[ 442 -628  -39    4 -597 -201  307  199   61  -17 -340  101 -107 -313
    2  744 -122   25   73 -493  103 -279 -578 -184 -124 -124  253 -307
  -47   82 -126   78   18   -3   84   47   16  670  390  899   22] | Q672
[ 155 -370  -38  -32 -221 -100  -22   38  193   29 -106   14  -42  -75
  -77  409 -104   35   47 -268   90 -191 -167  123   36    5  185 -224
  -40   45   68  100  209   40   10  199  -79  244  135  325  -46] | Q636
[ 414  -96 -101  -61  -75  250  271 -164 -209 -113 -119   88  230  108
   61 -369  241 -300 -135  118   65 -230 -280 -166   -7 -208  -80  139
  164 -354  675 -101 -401 -238  179 -330  -73  351   28  118  -40] | Q364
[ 152 -201  -23  -67  -40   59  -21  -34   75   46   98  -49  129   35
 -177 -146   75 -187   52   80  214 -141  -37   71  182  -15   56  -35
   61 -172  301   34  -70 -144  103   26  -41  139  -38  -52  -64] | Q560
[ 287 -176 -181   -1 -229  -14  261  -15  -48  -30 -362   25   74 -119
   98  177   34  -90  -76 -245   20 -252 -353 -331  -98 -245   19   49
   61  -74  239  -36 -276  -69   87 -301   91  493  119  508   21] | Q132
[ -40   27  156   10   44  -36  -19  -14  -79   57  107   33    8   68
   31  181  -37   67  130  119   34   60  -55  115   47   15  118   63
  -26   19 -214   -5  215   -9   63  141 -119  -37   17 -204  168] | Q132
[ 320 -550  145  -81 -122   23 -134 -192  269   47  230   -1  265  140
 -316  148   25 -162  156   48  461 -370 -178  569  386   45  220 -192
   44 -293  447    6  316 -157  215  391 -265  251    8 -270 -154] | Q132
[ 232 -315 -206   28 -187  197  139  -23  145 -153 -200   26   23  -91
    1 -187  -26 -200 -196 -298 -177 -174  -32    2 -174  -12  -65 -201
   82 -169  579   -1 -191  -15   43 -199   -3  188   68  431 -300] | Q513
[ -36 -112  496  167  -55  147  128  247 -297  -50  227  203 -240   47
  169  341 -219  257  269  226 -328  596  -40  437 -251  315  348 -249
 -149  180 -607   74  684   53  159  558 -356 -385  192 -145  203] | Q468
[  35 -171  348    5 -165  -82   18  147 -140   65  155   75  -96   10
  -24  428  -58  128  346  111  131  148 -229  223   10   79  314  -75
  -82   88 -456   55  459   20  100  405 -208   70  172  -79  247] | Q814
[ 237 -185 -296  -27   -8  134  145 -192   87 -123 -233   31  252   10
  109 -129   52 -124 -221 -136  -16 -365  -86 -107  -39  -41  -60   -9
  118 -175  628  -40 -185 -169   88 -181  -43  285   -5  164 -131] | Q468
[ -75  308 -163   98   55  334  268  -39 -271 -182 -247  106  -62   21
  372 -409   20  -66 -268   30 -562  228  184 -296 -464  -24 -159  142
   78  -59  172  -26 -291  -39   40 -423   17 -142  -16  178    6] | Q513
[-140  -63  -44   38  -51  -85  -60  154  114   29  -90  -22 -234 -103
  -36  216 -173  119   38 -236 -178  157   71  -26 -123   79   73 -145
  -67  203 -192  128  110  165 -113   32   20  -49   42  199   -5] | Q364
[ -83 -159  151   43 -155 -119  -44  170   77   64  -25    7 -212 -118
  -38  488 -179  161  184 -174  -83  159  -62  119  -70   77  215 -177
 -125  199 -425  103  337  158  -16  211  -41   21  113  184   85] | Q132
[  36 -217 -156  -47 -173 -148 -184   41  298  136 -107 -131  -90 -179
 -286  164  -30  -55   47 -371  104 -193   11 -125  115  -82  -41 -174
  -53   94  168  114 -119  139 -131  -55  194  201   14  402 -144] | Q367
[ 127  -68  148   62 -205  180  327   81 -315 -123  -52  185 -104  -23
  237  110  -39   20   56   68 -221  201 -256   -8 -294   27  165  -16
   24  -43 -138   -5  134  -79  165   13 -212   90  192  228  134] | Q513
[  51  271   91   54   69  250  156   17 -303 -110   40   80   34  114
  137 -406  113 -102  -56  263 -231  270   32 -130 -161  -59  -59  161
   31 -136   61  -59 -158  -67  113 -167  -65  -99  -19 -100  106] | Q672
[ 458 -723  174  -91 -463 -111   95  -28  105   41   70  109   36  -65
 -115  614  -21  -45  219 -121  343 -366 -465  385  157   55  379 -323
  -48 -139  110   70  413 -111  167  424 -291  505  327  310   -2] | Q672
[  35  199   -5    0  -40   73   69   41 -166  -21  -51  -16  -74  -28
  -65 -273  112 -105   55   34  -58  130  -38 -303  -56 -143 -102  107
  -11  -16   59  -46 -308   35  -10 -241  108   51  -25  179  -18] | Q367
[ -54  295  -22  -34   84  -32  -81   -4  -97  106   -5 -105   56    8
 -175 -311  153  -99  118  106  112   -5   29 -368  119 -183 -154  258
   14   -4   43   -6 -370   14  -47 -272  195   42 -129  -38   65] | Q367
[   1  440  133   -5  185  223  132  -33 -449  -51  115   72   98  231
  110 -568  211 -145   53  461  -84  260   26 -192  -38 -130  -72  364
   73 -189   44 -112 -256 -153  120 -191  -52 -168  -89 -288  171] | Q636
[ 290  -14  168   15 -115  372  345  -62 -424 -186   60  209  138  122
  208 -350  178 -186   23  338  -90  161 -235   47 -101  -66   87   77
   45 -306  275 -145  -71 -262  268  -52 -260  128  106  -40   95] | Q468
[ 109 -453   -3  -91 -281 -346 -166   93  380  159  -67 -114  -77 -199
 -311  588  -86   45  254 -423  386 -346 -242   95  222  -19  187 -215
  -57  114  -64  163  187   83  -49  256   40  413  111  352  -58] | Q513
[ 256 -165  156    4 -231   40  218   76 -200   -7  -26   67  -40  -48
    5  117   79 -116  150   10   89   38 -391  -47   11 -153  146   -5
  -16 -108  -25  -56  -44  -59  142  -18  -70  294  174  268   98] | Q132
[  -7  118   59   27   77  402   60  -85 -163 -144  134  109   49  208
  117 -478   77 -126 -105  259 -282  266  244  199 -142   60  -25   -1
   69 -226  266  -56    9  -85  117  -12 -176 -280  -47 -255  -86] | Q636
[  46  112   34  -15   60   82   10   11  -98   19   78  -28   53   58
  -69 -312  120 -156   41  224   79   82   22  -85   59  -67  -16  108
   32 -120  113   -3 -172 -122   56 -107   25  -13  -80 -114   22] | Q560
[ 180  210  143   43  -55  159  380   36 -517 -123  -71  184   18   74
  326  -80  108  -17    1  273 -168  221 -303 -257 -241 -129   61  234
   34  -88 -152  -95  -94 -139  166 -147 -161  126  126   49  334] | Q672
[ 137   54  543  -45  -11  305  234 -139 -343 -169  439  186  119  287
   74 -275  304 -139  230  652  211  195  -46  356   63  191  293   85
   73 -366  -59 -172  357 -306  367  197 -431 -179   36 -663  162] | Q814
[  19   40 -142  -57   67  127    1 -192   36  -36  -67   15  159   73
   24 -116   52  -25 -121   17  -23 -180  148  -53   -6   -4  -99   69
   73  -63  307  -14  -74  -44   28  -87  -20   14 -123 -130  -53] | Q367
[ 162  -90  -41   70 -132  351  254   11 -156 -182  -76  134  -91  -12
  150 -265    6 -151 -186  -15 -346  213  -15   49 -285   31   -1 -146
   65 -149  323  -28 -101  -64   77 -162 -121  -10   82  264 -151] | Q364
[-250   35  155   80   26   55 -206  162  118   40  180  -39 -259  -31
 -134   13 -160   58  109  -53 -258  428  270  239  -69  127   53 -182
 -120  116 -315   74  240  203  -65  159    2 -325  -24  -41  -88] | Q132
[   8 -143  216  -29  104   40 -231  -61  159   16  361  -12   82  204
 -248 -112    6  -56   94  185  130   -7  219  445  212  179  102 -122
  -26 -151  119   49  316  -10  106  358 -224 -201  -57 -493  -66] | Q672
[ 166   -9  -45   16 -109  111  275   33 -212  -92 -194  110  -31  -35
  179   30   30  -23  -77  -20 -160   23 -205 -206 -229  -79   41   42
   42  -34   79  -13 -127  -43   72 -207  -58  191  118  262   76] | Q364
[  96 -245  203   43 -345   14  212  136 -194  -33  -40  158 -211 -135
   80  449  -81  121  194  -85 -122  168 -268   32 -193   59  280 -193
 -147  137 -359   34  299   90   76  208 -157  143  272  387  163] | Q367
[ 112  100   82  -25   33  169   97    0 -215   -4   84   21   72   96
  -16 -298  122 -156   48  281   73  105  -61  -86   33  -73    1  138
   65 -159  108  -43 -153 -157  120 -100  -28   23  -58 -111   58] | Q560
[  37  182  -25  -32  318  321   42 -245 -151 -105   82   54  342  318
  133 -488  137 -117 -164  392  -47 -124  186   46  -16    6 -127  263
  227 -283  461  -83  -49 -209  197 -103 -189 -153 -177 -614   23] | Q814
[ 386  -79 -159   39  -76  468  405 -188 -323 -202 -131  208  297  158
  294 -502  185 -317 -294  309 -161  -64 -193  -98 -220 -143  -54  115
  187 -420  674 -138 -318 -364  232 -345 -184  197   16   24  -13] | Q560
[ 183   84   -6  -13  -74  135  169   22 -233  -33 -115   14   73    4
   34 -261  177 -189   31   70   21   -1 -182 -274  -73 -207  -77  168
   84 -153  194  -72 -327 -122   84 -258   90  226   28  185   53] | Q814
[-181 -136 -225  -36   35 -227 -434   31  572  162   -9 -245  -85 -132
 -367   31 -120  -16   19 -420   90 -175  269   80  189   33 -116 -177
  -24  125  165  172  -30  192 -225   40  246   -9 -151  162 -301] | Q513
[   4   12  236    7  -89   72   97  150 -227  -28  149   83 -125    1
  -11  -93   28  -50  216  132  -85  310 -138   63  -64   15  121   10
  -40  -34 -213   -2   63  -14   80   99 -111  -14   88   72  114] | Q513
[ 201 -122  -25   -3 -257 -116  137  135  -80   62 -201  -41  -86 -194
  -71  158   57 -118  139 -231  113  -21 -396 -298   22 -278   32   20
  -33   10  -29  -18 -273   23  -15 -194  175  427  134  550   56] | Q132
[-123  130   96  -33  221  177 -184  -56   34    0  229  -41   38  222
 -128 -358   48  -68   14  174  -70  143  358  226   78   95  -56   14
   35 -118  175   44   62   -2   45  108  -84 -333 -159 -422  -91] | Q636
[  35 -189  263   12 -161   -3   70  150 -126   20  119   96 -147  -25
   23  375  -92  104  218   92   26  188 -148  204  -72  124  298 -129
 -107   86 -400   86  393    3   86  336 -203   16  154    9  179] | Q560
[  72 -108   11  -25 -132 -118  -66  122  101   85  -39  -82 -136 -107
 -205   98   -7  -46  122 -170   98   -2 -106  -80   63  -77   45  -79
  -52   49  -19   85  -85   91  -50  -32   96  173   57  277  -58] | Q364
[ 125 -237 -138  -98  -81 -113 -201  -58  256  132  -27 -131  103  -26
 -251   56   58 -132   58 -187  236 -329  -38   36  229  -92  -30  -85
   19  -56  304   89  -91   28  -73   29  117  229  -21  179 -151] | Q636
[  21  -47  223   18   64  214  -36  -29  -83  -69  288   89   60  158
  -55 -214   11  -63   93  256  -38  191  109  355   39  153   96  -78
  -28 -167   97  -30  241  -97  137  236 -254 -188   -9 -348  -18] | Q468
[-238  315 -313    5  295  252 -205 -177  213  -58 -148 -165   37   94
   43 -583    5  -96 -297  -56 -330   91  593 -138  -88  -36 -408   64
  186  -56  437  -21 -353  106 -139 -394  310 -352 -317 -206 -354] | Q132
[-474  461 -199   -4  553   22 -435 -170  285  117   59 -257  132  155
 -120 -383  -51   90 -147   22 -152  -42  741  -51   30  204 -288  232
  128   95  167  155  -16   82 -152 -130  243 -558 -407 -626  -58] | Q814
[  54 -224 -248  -73  191   52 -182 -306  357  -42   27  -42  311  176
  -98 -166  -21  -96 -225  -58   87 -481  232  267  132  113 -107  -58
  171 -199  713   48   77  -94   37   66 -105  -14 -172 -332 -250] | Q513
[-124   88   -8   10   59  -66  -56   57   56   19  -67  -29  -56  -46
    6   77  -53  110   85  -70  -60   74   82 -112  -35   60   26   19
  -50  119 -152   43   47   26  -41  -26   45  -36  -38   23   45] | Q468
[ 100 -149  -27  -91  129  105  -80 -225  127  -10   88    9  283  225
  -47  -29   60  -38  -53  107  187 -332   82  242  178   70   53   13
  120 -187  412   19  173 -126  134  183 -199   16  -65 -387  -36] | Q636
[ 148 -189   22  -50  -25  117  -62  -75   97    3  100  -23  141   92
 -159 -114   69 -156   41   50  173 -149  -20  178  126  -12   15  -53
   92 -201  344  -12   37 -106  111   71  -86  119  -32 -120  -96] | Q814
[-294  195   98   24  251  128 -197   45   52    6  186    4  -62  147
    8  -76 -125  134    3  212 -190  322  442  210  -84  204   26  -15
  -23   93 -223   93  301   72  -20  201 -107 -455 -168 -508   29] | Q560
[ -51  225  457   16  103  143   44  135 -382   30  356   76  -97  172
  -28 -209   68  -32  278  531   18  457   17  117   15   79  186  122
  -49  -60 -421   -1  178  -90  176  174 -210 -279   -5 -430  225] | Q560
[ 209   80  -36  -41   67  155  228 -105 -234  -86  -96   93  179  146
  116 -220  123 -114  -92  186   17 -114 -144 -196  -48 -118   -8  216
  147 -197  332  -69 -223 -152  155 -231 -111  169  -15  -93   89] | Q364
[ 367 -427   32  -70 -278  -40   52  -22  119   32  -42  -33  102  -70
 -201  175  116 -192  115 -158  377 -350 -349   71  186 -127  113 -140
   39 -170  328   -1  -25 -117  111   74  -16  470  122  298  -90] | Q814
[ -43 -107   69   33 -138  -34   31  148    2   14  -58    5 -144  -92
    5  274  -83   82  113 -148  -70   91  -46  -15 -123   35  128 -113
  -36  124 -254   65  174   91    6   93  -16   64  100  193   56] | Q814
[ 516 -214   57  -72 -212  371  410 -254 -385 -163   -5  199  268  123
  181 -284  318 -298  -67  280  121 -219 -408   17   14 -200  -11   96
  134 -416  617 -193 -242 -313  274 -112 -242  375  134   40   40] | Q367
[   5   60 -205  -20  208  182 -167 -155  185   27   43 -104  202  133
 -120 -449   58 -196 -212   97   31 -165  280   -2   81   -4 -174   64
  135 -193  532   37 -185 -104    7 -193   44 -111 -220 -279 -179] | Q560
[ 252  -10   81   78 -208  293  340   96 -326 -208  -93  163  -89  -34
  196 -185   53 -141  -74   56 -309  282 -193 -121 -321  -85   28  -37
  -11 -137   84  -53 -133  -43  127 -148 -101  127  175  373   26] | Q672
[-183  -81  -31   60 -106  -98  -38  199  119   13 -144  -12 -259 -213
   55  348 -232  220   92 -294 -278  220   78  -48 -180  142  112 -220
 -160  306 -382  123  202  202 -114   86   88  -60  100  378   -5] | Q468
[ -90  -20  138  -30  137   92 -105  -78   18  -13  213   59   63  178
   -6  -26  -56   45   48  158  -33   31  185  335   18  172   68    2
   36  -55   -4   45  304  -23   89  274 -222 -219  -80 -435   26] | Q513
[ 102   92  190  -39  141  207    6  -91 -145  -42  214   58  122  241
  -90 -400  133 -165   15  349   85   47   61  149  102   28   25  122
   99 -249  245  -42  -29 -133  152    1 -194 -117  -94 -445    0] | Q364
[ 224 -292 -126  -66 -244 -109  -24  -14  201   76 -115  -88   27 -141
 -268  102   65 -143   62 -262  232 -335 -172 -155  161 -138    3 -119
  -10  -46  321   44 -207    5    4  -87  116  381   70  421 -146] | Q367
[-409  343 -172   68  351   34 -354   17  298   69   30 -183  -69   59
 -148 -376 -101    2 -138  -74 -281  220  602  -61  -27   37 -256   47
   25   89   33   73 -144  193 -178 -201  241 -453 -294 -276 -193] | Q132
[  49  241   92   58   40  184  132   27 -262  -48   11   41  -48   62
   85 -322   95 -137   -9  163 -143  266  -77 -141 -105 -150  -72  169
   47 -129   23  -96 -226  -60   72 -243    6  -47  -27  -16   56] | Q132
[  63  -80  307  -37 -132    8   -2  127 -189   65  189   51  -88   49
 -113   82   61  -19  329  143  120  228 -176  160   98  -31  205  -28
  -93  -28 -260   27  173    1   91  252 -119   34  108  -17  151] | Q636
[  37 -236 -138  -20 -226 -209 -136  189  301  131 -185 -196 -164 -258
 -253  236  -46  -53  134 -475  147 -100  -73 -158   77 -138  -10 -196
  -36  141   25  123 -145  154 -131  -47  279  306   55  543 -141] | Q814
[ -20 -169  180  -31  -77  -23 -168   86  107   74  208  -42 -114   17
 -218  120  -45   -5  205  -26   78   81   43  270  126   89  141 -171
  -95   13 -116  108  246   77   19  287  -88  -74   64   -8  -46] | Q636
[-126   17  -72   32  -34  -78  -42   90   70   26  -98  -22 -144 -103
   28  130 -104   68  -12 -189 -195   68   64  -60 -149   37    4  -71
  -30  153 -163   97   48  142  -97  -18   69  -33    7  217   -7] | Q513
[ -68 -109   66   11   61  205  -51  -62  117  -97  129  110  -50  132
   57   23 -128   73  -99   66 -207  135  276  388 -113  246  105 -183
   27  -38   91   52  358   18   46  214 -248 -271  -30 -281 -114] | Q364
[-124   27 -223  -53  162 -168 -432  -11  454  199  -15 -263   59  -20
 -365 -127  -28  -89  -21 -185  229 -208  291 -101  251  -53 -177   18
   17   54  245  151 -189   71 -212  -98  291   -9 -259  -70 -187] | Q560
[ 117 -128   56  -21 -202 -226   51  148   17   64 -106  -15 -107 -151
  -61  436  -46   98  178 -191  114  -64 -270 -170   -6  -51  159  -52
  -91  145 -297   87   81   70    4   78   31  300  166  355  134] | Q672
[ -15 -376   54   40 -123  217 -117   54  237  -87  130   57 -169  -15
  -79   54 -190  -16  -52 -191 -269  193  226  549 -105  262  145 -482
  -68  -23  192  111  399   71  -11  353 -201 -205  102  132 -248] | Q636
[ 101 -159  390   59  -25  487  258  -69 -311 -302  257  297   60  247
  281  -19  -41   83   -5  422 -248  248  102  580 -240  383  223 -145
   81 -160  -34 -155  625 -194  323  544 -457 -373  132 -426   12] | Q814
[-153  315 -235   31  250   22 -101  -47   72   -7 -138  -98   94   55
   45 -299  -15    9 -210  -14 -238   -7  307 -285 -117  -27 -198  166
   78   48  121   52 -215   90  -80 -268  157 -146 -188 -109  -28] | Q672
[-443  253 -200   -8  338 -218 -431   -3  348  192  -48 -243  -29   -6
 -162  -11 -148  153  -22 -200  -99  -27  474 -135   86   45 -177  108
   -3  249 -151  134   -4  262 -248 -103  317 -302 -263 -235  -47] | Q132
[ 234  -24   15  -37 -183  -81  132   89 -164   55 -143  -26   -2  -74
  -88  -14  148 -150  142  -60  194 -114 -352 -329   65 -262   29  118
    0  -72   64  -12 -324  -58   38 -199  120  368  124  408   85] | Q636
[ -95 -152  352   47 -252  -98  -40  283  -67   52  180   64 -381 -143
  -95  333 -138  103  342 -102  -66  409 -116  240  -67  128  232 -241
 -164  186 -572   94  360  138  -58  349  -63  -98  181  238   75] | Q513
[-117  224  104   25  177  161   63  -81 -181  -48   73   75   65  193
  161 -187   22   25    4  272 -159  182  169   56  -74   52   25  177
   52  -75  -36  -45   80  -80  113  -11 -131 -232 -100 -413  124] | Q132
[-114 -160 -119   88  -82  335    5   65  199 -159  -23   45 -201  -66
   72 -218 -151  -59 -220 -276 -545  264  404  218 -347  212  -59 -325
   11  -40  269   84   92  106  -30  -50  -73 -299   18  189 -313] | Q513
